Each row of numbers stands for one object and depends on some of the facts below. Use the named rows to name the rest.

Some facts about the objects:
badros | grebra punar | reskam skaske | floflu 268
bavin | grebra trevus kedival | reskam ziskabrir | floflu 268
bito | reskam lipim | floflu 268
bolil | reskam pludanol | floflu 268
brabom | grebra kerus griguk | floflu 224
bragrer | grebra vupludro | reskam trople | floflu 107
bramizi | grebra gakem | floflu 268
brebram | reskam brutro | floflu 224
brese | grebra kebi gosor | reskam guta | floflu 224
breskidrak | reskam pludritrok | floflu 107
briduplen | grebra pegos gizul | reskam plide | floflu 268
briflil | reskam tropil | floflu 107
broplam | reskam nomom | floflu 107
brore | grebra bragrer | floflu 107
brusa | grebra klekir vupludro | floflu 268
brusen | reskam guklin | floflu 268
brutro | reskam stona | floflu 224
bugi | grebra zugu | floflu 268
detris | reskam gemal | floflu 107
devom | grebra ziskabrir | floflu 224
dopoplol | reskam bito | floflu 268
drenar | grebra tatapa | reskam stidister | floflu 107
drera | reskam gribrol | floflu 107
dresitas | reskam pliklute | floflu 107
dribo | grebra greflor | reskam febri | floflu 107
drikli | reskam gizos | floflu 268
driston | reskam tritrim | floflu 107
drobin | floflu 107
druma | reskam truve | floflu 224
dubruk | reskam tuklam | floflu 268
faflom | reskam konol | floflu 107
famul | grebra plekek | floflu 107
febri | grebra trevus | reskam pudusu | floflu 224
feges | reskam zegri | floflu 107
fegre | grebra trevus | reskam sopeplus | floflu 107
feske | reskam kovu | floflu 107
fetofa | grebra groskek plekek tigom | floflu 224
flapem | grebra gosor tromuk pliklute | floflu 268
flebram | reskam sorin | floflu 268
fleso | grebra pegos | reskam dubruk | floflu 268
flevem | floflu 107
fliposak | reskam nelok | floflu 107
flitri | grebra taplel devom | reskam guposor | floflu 268
floge | grebra zugu | reskam gizok | floflu 268
flogra | grebra pliklute | reskam grufa | floflu 224
flubon | floflu 224
flustis | floflu 107
fostagin | grebra skaros | reskam fliposak | floflu 107
gagik | reskam fleso | floflu 224
gakem | reskam zilukir | floflu 224
gegugre | grebra punar | reskam flubon | floflu 107
gemal | reskam flustis | floflu 224
gizok | grebra kedival | reskam kisem | floflu 107
gizos | reskam gegugre | floflu 107
gizul | floflu 224
gosor | grebra plemek | reskam kaza | floflu 107
graklon | reskam tofli | floflu 107
greflor | floflu 107
greku | grebra groskek nomom guta | floflu 107
gribrol | reskam vuba | floflu 107
grigem | reskam zuzem | floflu 107
griguk | floflu 107
grilesti | floflu 224
grobrur | floflu 107
groskek | grebra kebom | reskam dresitas | floflu 107
grufa | reskam drera | floflu 224
gube | grebra flogra dribo | floflu 224
gufa | grebra kebi pamolam | floflu 224
guklin | grebra grigem | reskam mitun | floflu 268
gunel | grebra kebi brore sorin kloror guta | reskam skaplel | floflu 268
guposor | reskam drikli | floflu 268
gupun | grebra taplel bramizi | reskam brore | floflu 268
guta | grebra flebram briduplen | floflu 107
kadro | grebra plumok | reskam pegos | floflu 268
kastis | floflu 268
kaza | floflu 268
kebi | reskam kobitis | floflu 224
kebom | reskam puvos | floflu 268
kedival | grebra zugu zilukir | floflu 224
kerus | floflu 268
kester | reskam tizu | floflu 107
kifo | floflu 268
kisem | grebra pludritrok | reskam kastis | floflu 268
kistek | grebra gizos reze | reskam zatrom | floflu 107
klafur | floflu 224
kledrur | floflu 107
klekir | grebra skales | reskam flevem | floflu 107
klike | floflu 224
kliklil | grebra naflir gizul | reskam seplin | floflu 268
kliklin | floflu 224
klonen | reskam stomil | floflu 224
kloror | grebra repi konol | floflu 268
kluba | reskam valim | floflu 224
klunol | reskam drenar | floflu 224
kobitis | grebra groskek zugu trevok | reskam trulol | floflu 268
konol | grebra vupludro | reskam zilun | floflu 107
kotrom | floflu 224
kovu | grebra brabom kloror | reskam bramizi | floflu 268
kubak | grebra gizul | floflu 268
kubra | reskam gosor | floflu 268
lenum | grebra kubak | floflu 268
linugis | grebra gribrol | reskam tele | floflu 107
lipim | reskam plafur | floflu 268
listin | reskam kubra | floflu 107
luklin | floflu 107
luklir | reskam driston | floflu 107
luno | floflu 107
mide | grebra plekek fegre kloror | reskam sebres | floflu 107
migrar | grebra kebom flebram vupludro | floflu 107
mipem | floflu 268
mitun | grebra pludritrok flubon | reskam plekek | floflu 268
mova | reskam sizem | floflu 107
mudedris | floflu 268
naflir | reskam mipem | floflu 107
nelok | floflu 224
nomom | grebra bragrer | reskam pluflus | floflu 224
norus | grebra kerus | reskam vokem | floflu 107
nufim | grebra plekek | reskam linugis | floflu 107
pamolam | grebra gemal nufim | floflu 224
pegos | floflu 107
petu | grebra brore | floflu 268
plafur | reskam flogra | floflu 107
plaplu | reskam sedok | floflu 268
plekek | reskam fegre | floflu 224
plemek | grebra kebom | reskam kifo | floflu 224
plide | reskam briflil | floflu 268
pliklute | grebra zilukir | reskam kliklil | floflu 107
plimu | grebra brutro | reskam brebram | floflu 224
plinuk | grebra groskek | floflu 107
pludanol | reskam breskidrak | floflu 107
pludritrok | grebra kebom | reskam kistek | floflu 224
pluflus | reskam kadro | floflu 268
plumok | grebra skales | floflu 268
pudusu | floflu 107
punar | grebra gizul | reskam vuska | floflu 268
puvos | grebra guta | reskam tigom | floflu 268
repi | grebra plekek zugu pegos | floflu 224
reze | reskam luno | floflu 268
rupum | floflu 107
rusko | reskam punar | floflu 224
sebres | grebra bramizi | reskam briduplen | floflu 107
sedok | grebra gizul dribo | reskam floge | floflu 268
seplin | grebra stona | floflu 268
sigrur | reskam flitri | floflu 224
sizem | grebra vupludro | reskam reze | floflu 224
skales | grebra zilukir | floflu 107
skaplel | reskam sufluk | floflu 107
skaros | floflu 224
skaske | floflu 268
skedri | reskam brusa | floflu 107
skeste | grebra vinam gizos | floflu 268
skital | reskam zibuba | floflu 107
skotru | reskam zuta | floflu 107
sopeplus | reskam dribo | floflu 224
sopes | reskam pamolam | floflu 107
sorin | grebra gribrol | floflu 268
stidister | reskam kebi | floflu 107
stomil | grebra nufim | reskam tatapa | floflu 268
stona | grebra floge briduplen | reskam migrar | floflu 107
sufluk | floflu 268
taplel | grebra groskek briflil | floflu 268
tatapa | grebra kisem briflil migrar | reskam kester | floflu 107
tele | grebra trevus pludritrok konol | floflu 107
tifedam | grebra greflor | reskam plemek | floflu 224
tigom | floflu 107
tizu | reskam badros | floflu 268
tofli | grebra devom | reskam trevus | floflu 107
tragribo | grebra trevus stona briduplen | reskam flapem | floflu 268
trevok | grebra kastis | reskam kebom | floflu 107
trevus | grebra plekek | reskam kubak | floflu 224
trezis | reskam mudedris | floflu 107
tridom | reskam norus | floflu 107
triplis | grebra bramizi | reskam kledrur | floflu 268
tritrim | reskam trevok | floflu 268
tromuk | floflu 107
tropil | reskam plimu | floflu 224
trople | grebra brabom | floflu 224
trulol | grebra kisem | reskam faflom | floflu 107
truve | grebra pegos | reskam luklin | floflu 268
tuklam | reskam feske | floflu 224
tulak | floflu 224
tuskon | reskam klekir | floflu 268
vafol | grebra pludritrok reze | floflu 107
valim | grebra klafur | reskam gupun | floflu 268
vinam | floflu 107
vokem | reskam kluba | floflu 107
vuba | grebra flebram pegos | reskam sopes | floflu 107
vupludro | grebra kisem pludritrok | floflu 224
vuska | reskam triplis | floflu 268
zadrik | reskam tuskon | floflu 107
zaflu | reskam rusko | floflu 107
zastovul | reskam sigrur | floflu 268
zatrom | reskam rupum | floflu 268
zegri | floflu 268
zibuba | reskam mova | floflu 224
zilukir | floflu 107
zilun | floflu 224
zipu | floflu 268
ziskabrir | grebra gizos plekek | reskam feges | floflu 224
zugu | grebra kebom | floflu 268
zuta | grebra gakem kifo fleso norus | floflu 268
zuzem | floflu 107

Some objects and their rows:
stidister: [ 10  17  25  29   2 -11 -15  12  10  -6  -8  -7   9  12  23 -17   4  18
 -14  -2  18 -34   3 -13  -1  -3  12  22   3  22  19]
brusen: [ -2  -4 -12  14  -5 -15  10  -7  -1   4  -1 -11  -8   0 -22 -14  -8  -3
  -8  -3   3   5 -23  24  12  14 -15 -18  -8   8  -9]
pludanol: [  9  11  10   7  10  16   0  10   5 -14  -6  -1   0  24  10 -18  -1  11
  -3 -12   2 -16  16  -7  -4  -3   5   8  13   5  -3]
dubruk: [ -4  -7 -17  13  -4  -9   7  -9   2   3  -1  -9 -11   6 -11 -22 -12  -1
  -3  -3  -2   6 -29  22  11  12 -20 -15  -8  12 -10]
drera: [ 25  -7   7   9  -8  44  34 -10  21 -12   8 -20   5  11  17   1  10  36
 -28  -9  12 -22  31 -21  -8   0  10  -3   9  -3  -6]
trulol: [-10  26  25  26 -10  -2 -29   2   0   7   3   1   4  -1  29 -22  15  12
 -23   9  38 -34  -2  -7  -4  -4  22  22  17  30  38]
grigem: [ 19  14  13   8  16  22   3  14  10 -11  -9  -7   4  20   6 -16  -7   8
 -10  -9   3 -14  25 -10  -2  -3   3   7   1  -4  -2]
gosor: [ 18  16  13   4   7  28  -5   6  -6  -5 -11   8   0   4  18 -19   0  14
  -8 -11  13  -4  33  -2  -7 -12   7  12   4  -2   7]
flevem: [ -8   8  38  -1  19  23  -1   5   6  -7   2   0   9   5  -7   0 -10  -9
  -5 -13 -11  -6  15 -17 -17  -1  16  15  -7  -1   6]
plaplu: [ -1  -9 -14  14  -5 -11   7  -8   3   4   2 -11  -9   0 -15 -18  -9  -1
 -10  -3   0   6 -29  21   9  14 -16 -15  -8  11  -9]
kastis: [-13 -15   4   1   1   1   3  -1  -3  18   6  -3  -4 -21 -23  -5 -19 -24
 -14   4 -16  26 -18  13  -1   6  -9 -10 -33  11  10]
flebram: [  2  -8 -26   5 -10   4   6  18 -10  21  -4  -7  -7 -15  -2 -33 -10 -17
 -14  20  13  22   6  24   8   1 -13 -25 -18   6  14]
tromuk: [  2  10  36  -2  19  35  -3   6  -1   1  -6   4  10  -9   7  -6 -11  -6
  -6 -15  -5   1  25 -13 -17 -10  12  22 -20  -9  13]
badros: [-11 -22 -15  16 -12 -22  12 -11 -10  -4   2 -12   3 -15  -3 -30  -6  -3
  18  -8   0   0 -28  27   7  16 -19 -14   1   9  -8]
gupun: [-28 -14 -21   8 -16 -13   4  -6  -1   2  15  -7 -13   4 -23 -16  -5 -10
  -6  11   1   6 -29  25   7  19 -12 -28  20  30  -1]
sorin: [-22 -19   5   5  -4  -3   2  -7  -9  12  12  -1   0 -27 -22  -5 -15 -25
  -5   5 -15  22 -18  15  -5  10  -8 -11 -21  12  12]
zadrik: [ 11  11  12   7   9  16   1   8   7 -13  -6  -1   3  22   4 -15   0  12
  -7 -10   7 -16  22  -8  -4  -1   6   6  13   2  -3]

Name these rows:
No name comes twice in this set of rows, the named rows included.
[-21 -15  12   6   0 -12  -2 -22  -2   4  18   2  -8 -12 -41  17 -14  -9
 -11  -5 -23  16 -34  13  -6  18  -7  -7 -11  25   4]  skeste
[  6 -17 -22  11 -15 -14   3  -4 -19   5  -1   1  -6 -18  -8 -21  -7   5
  -1   4   1  16  -3  28   4   6 -16 -17  -6  16   7]  floge
[ 29  38  32   6  12 -13  14  16 -28 -27 -22  13  10  12 -42  21  15  16
  -8  -5  10  -5  82  16  -1  -3  13 -10   9  -5  10]  fegre
[-16 -19  -1   5   1  -5  12  20   6  12   5 -13   3 -10 -29 -12 -23 -34
 -13  18 -18  19  -9   5   1   6 -10 -25 -29  10   9]  kerus
[-13 -18 -23   7 -18 -13   2  -7 -18   4   6  -2  -4 -15  -8 -24  -3  -7
   6   5   1  11 -17  30   5  11 -13 -21   7  18   5]  puvos
[-19  10  37  -7  10  33 -13 -10  -6  -4  15  13   1   0  -8   7  -2  -8
 -10  -8  -4  -1  14  -6 -20  -2  22  17  12  10  18]  vafol
[-12 -20 -20   6 -16 -20   1  -9 -12  -4   8  -1 -10  -7 -23  -8  -6   2
   1   5  -7  10 -19  26   5  16 -12 -21  14  29   3]  kovu
[ 35   7   7   4  11   9  -5  14  -5 -18 -13  11  -3  15  -3   8  -4  32
 -16  -7 -13  -2  49  -8  -8  -9   5   6   7  14  11]  nufim
[-12   7  30  -8  13  35  -6  13  -5   3   4   6   8  -7  -2  -6  -7 -17
  -7  -2  -5   5  31 -11 -19 -10  17   9  -5   0  22]  brore
[ -5   8   0  15  -5 -29  15 -14  -8  -4  -2 -10  -2   1 -39  -7   0  -5
  -4  -5  11  -2 -20  32  14  20 -16 -22  -1   4 -14]  guklin
[-16  24   4   6  -9 -16  10 -18 -23   6   2   0  -7  -7 -41  -2  10 -12
 -10   2  28   9  -8  47  13  18  -6 -27  10   5  -2]  mitun
[ 35  14 -20   4  18  38 -32  41   2   9   3  -1   7  11  -6 -20  -4  -9
 -42   5  21  12  43 -16 -13  12   7   0  30 -13  -5]  briflil
[ 18  -1   6   4   2   3 -13   0 -17 -23   3  17   2   8  -9   9   6  29
  -8 -10  -7  -9  38  -2 -14   3   9   7  34  21  10]  mide
[  4  19   6  -2   4  38  -6  15  -5   2  -4   4   0   5  14 -24   3  -1
 -15   1  17  -3  34  -2  -7 -10  13   4  12   1  16]  bragrer

Now the same objects, written a new way:
Known rows:
zipu: [-21  19  10 -10 -14  -8  -9   1 -13 -21  -7 -13  -4  20]
vuba: [ 40 -15   8   0 -33  -7   0   8 -43  -4  -4   4 -28 -20]
flogra: [ 15  -3 -15  15 -10 -19  -4   9  15   4   9  32 -14  -9]
brese: [ 12  -7 -11  16   0   1  -5  -9  33 -11   7  21  -7  -9]
sufluk: [-22  19  10 -10 -14  -8 -10   1 -13 -22  -8 -14  -3  20]
guposor: [-14  -6  21   5 -16   2   0  -1  13 -12  -1  -7 -27  42]
kledrur: [ 20  -8  10 -21   3 -11  -9   7 -18 -17 -15 -18   0 -26]
plemek: [  7  -8  -8  35 -36   7   6  -4  54 -11   3  15   4 -21]
rusko: [  6  -6  -3   3   8  -2   0  -6  44 -11   9  13 -14 -18]
kloror: [-14  16  -2   7 -21  -3 -15   0 -26 -23  -8  -9  -2  31]
klekir: [ 30 -26   4   4  -4  -9  -1  -9 -32  -1  -9   6 -10  -6]
mitun: [ -5  20   4  33 -17  12  10 -19 -40  -5   0  -4 -16  25]
triplis: [-10   2   7  15 -26  -1  -3 -13 -24  -9   0   5 -19  37]
lenum: [-10  20   5   3 -26  -3 -15  -3 -22 -24  -7  -5  -2  30]
sedok: [  2  10  15  10 -40   6  -4 -15 -24 -17   3   7 -27  36]
trevok: [ 31 -26   8   5 -12  -1   0  -6 -22  -5  -8   0 -17 -10]
mudedris: [-22  19  10 -10 -13  -9 -10   1 -13 -22  -8 -14  -4  20]

Name these rows:
No name comes twice in this set of rows, the named rows included.
[ 20  13 -36  11  16  -3   2   6  26 -35   2  -5  21   6]  vupludro
[-24  -2  20 -15 -23   1   2 -10 -38 -13   7  -4  -7  17]  plide
[-14  17   3   4 -18  -7 -16  -3 -21 -19  -9  -2   3  35]  bramizi
[  9   0  -7   1  -7 -19   3  16  22   0  11  19 -22 -24]  grufa
[ 15 -12  10 -20   8 -18 -11   4 -16 -10 -18  -9   6 -23]  zilukir
[  8  16  -1  21  25  11   6 -18  21   0   8  11 -12 -32]  sopeplus
[  5  12  25  -5 -55  18 -11 -17 -45 -27   9   9 -19  27]  briduplen
[-14  -1   3  18 -27   2  -5 -10 -29  -8   1   1 -23  31]  bavin
[-17   8  15   3 -18  -2   4 -10 -19  -9   1  -5 -25  22]  brusen
[  6   5 -18   8   8  -2 -20   2  33 -21  -1  10  10 -13]  devom
[-17  14   3  12 -31  -4 -13  -2 -16 -19 -10  -5   5  28]  taplel
[ -2  -1 -12  16   0 -10 -22  -2  46  -9  -7  23  22 -14]  kedival
[ -8   4   5  15 -32   5  -6 -10 -29 -13   2   1 -26  31]  tragribo
[ -4 -12   2 -18   5   3  -3  -8  14 -15  16  14   9 -28]  tropil

